Each row has a class, written after it.
1.554,-0.377,-0.448,2.257,1.663,-1.178,2.115,0.441,0.766,-0.800,-0.526,-0.475,-1.366,0.517,-6.273,-0.506,-1.957,0.915,-1.217,-0.482,-1.376,-1.105,-1.890,-0.244,-3.170,-4.339,1.219,-1.240,-1.807,-6.754,0.187,-0.564,0.008,-0.915
Z_840
0.371,0.385,-0.988,0.161,0.723,0.517,0.874,0.074,-0.597,0.666,-1.121,0.337,-0.355,1.116,-0.232,-0.222,-0.583,0.194,-0.308,0.154,-1.179,-0.396,-1.332,-0.802,-0.776,-1.287,0.360,-0.636,-1.171,-1.218,-0.091,-0.675,-0.650,-0.276
Z_840
0.197,-0.020,-1.802,-1.865,0.085,0.638,0.907,0.117,-0.077,0.027,-0.208,-0.341,-1.804,0.881,1.992,0.056,-0.121,-0.596,-0.901,0.306,-0.256,-2.976,-1.100,0.240,0.687,-0.721,0.495,0.139,1.453,0.301,1.012,-0.076,-0.935,-0.851
Z_840
-0.249,-1.190,0.536,-0.529,0.151,-0.668,-0.416,0.437,0.394,0.060,-1.345,-1.237,-1.717,0.899,-2.011,-0.672,-0.589,0.512,-0.272,-0.467,-1.138,-1.011,-0.017,0.389,0.298,0.009,0.744,1.021,-0.716,-0.886,0.313,-1.192,-0.136,0.524
Z_25
2.710,1.126,0.437,-2.769,1.777,-1.390,1.922,-0.175,1.449,-1.955,2.121,-1.299,-3.176,-1.872,-2.647,0.044,-1.499,-0.528,-2.133,0.209,0.233,-3.505,-0.638,-0.281,-3.525,-2.683,0.639,0.079,0.312,-1.685,0.283,-0.018,-0.089,-0.955
Z_840
1.015,1.439,0.456,0.565,1.827,-0.357,2.620,-0.100,0.323,0.658,-1.062,-0.200,-1.269,-1.303,-3.611,-0.731,-1.342,1.110,-0.915,-0.065,-2.104,-0.025,-1.578,0.221,-2.387,-4.475,0.965,-0.730,-1.011,-6.987,-0.032,0.863,-0.255,-0.081
Z_840
-0.041,0.890,-1.902,-1.247,2.074,-0.275,1.954,-0.171,0.231,-0.305,-0.981,0.026,-0.709,1.686,-3.418,-0.589,-2.502,1.603,-0.099,-0.159,-1.906,-0.425,-2.159,0.245,-2.283,-3.350,0.110,-0.631,-2.643,-5.182,0.122,-0.386,-0.511,-0.693
Z_840
-0.994,-0.045,-0.678,1.505,1.098,-0.430,0.967,-0.088,0.275,0.206,-1.681,-0.193,-0.328,1.987,-4.443,-0.933,-0.923,1.339,-1.376,-0.341,-2.369,0.664,-1.232,-0.176,-0.153,-2.578,0.373,-0.772,-0.946,-3.415,-0.239,-0.405,0.119,-0.064
Z_25
-0.025,-0.520,1.337,1.892,1.011,-1.082,-0.689,0.270,0.358,0.578,-1.524,-1.781,-1.182,1.963,-6.013,-0.682,-1.490,0.995,0.093,-1.005,-1.443,-0.113,-0.458,-0.099,-0.278,-2.015,0.656,1.128,-3.686,-1.736,-0.217,-0.972,-0.015,-0.041
Z_25
0.989,-0.651,0.780,2.229,1.201,-1.358,0.651,0.611,0.974,-0.851,-3.765,-2.020,-1.612,0.900,-6.608,-1.354,-2.175,1.362,-0.138,-0.908,-2.502,0.064,-2.452,0.253,-1.505,-3.787,0.707,0.242,-3.162,-6.080,-0.251,-1.873,0.380,0.692
Z_25
0.688,-0.099,-0.587,-0.825,1.811,-0.526,1.785,-0.104,0.834,0.199,-2.012,-0.673,-0.825,0.237,-2.162,-0.367,-0.998,0.469,-0.619,0.214,-0.116,-2.151,-0.809,0.357,-0.402,-0.835,0.551,0.416,3.034,-2.749,-0.630,-0.304,0.315,-0.627
Z_840
-0.314,-0.232,-0.635,0.560,1.394,-0.259,0.417,-0.202,0.795,-0.015,-2.578,-0.507,0.399,0.871,-5.189,-0.442,-1.431,1.073,0.522,-0.107,-1.301,1.237,-1.461,-0.189,0.117,-1.753,0.447,-0.371,-0.947,-3.930,-0.225,-1.792,0.397,0.130
Z_25
0.404,-0.016,-0.636,-1.928,1.303,-0.184,0.854,-0.032,0.630,0.267,-2.894,-0.521,-1.303,1.441,-2.763,-0.995,-1.589,1.303,1.040,0.011,-1.427,-0.076,-1.649,0.517,-1.322,-0.858,0.837,0.024,-1.304,-3.326,0.716,-1.791,0.061,0.049
Z_25
-0.493,-0.071,-0.278,2.266,1.722,-0.747,-0.488,0.121,-0.009,0.496,-3.327,-1.425,-0.084,3.088,-5.597,-1.656,-1.307,1.713,0.467,-0.606,-2.139,1.131,-2.166,-0.244,0.680,-2.125,0.880,-0.243,-3.215,-3.332,-0.893,-1.813,-0.635,0.716
Z_25
0.069,0.663,-0.812,1.928,0.721,0.070,1.387,-0.451,-0.368,0.138,-0.451,-0.642,-0.741,0.669,-2.497,-0.276,-0.603,0.322,-1.382,-0.002,-0.933,-2.098,-0.980,-0.139,0.183,-3.746,0.917,-0.377,0.519,-4.245,-0.194,1.190,-0.220,-1.006
Z_840
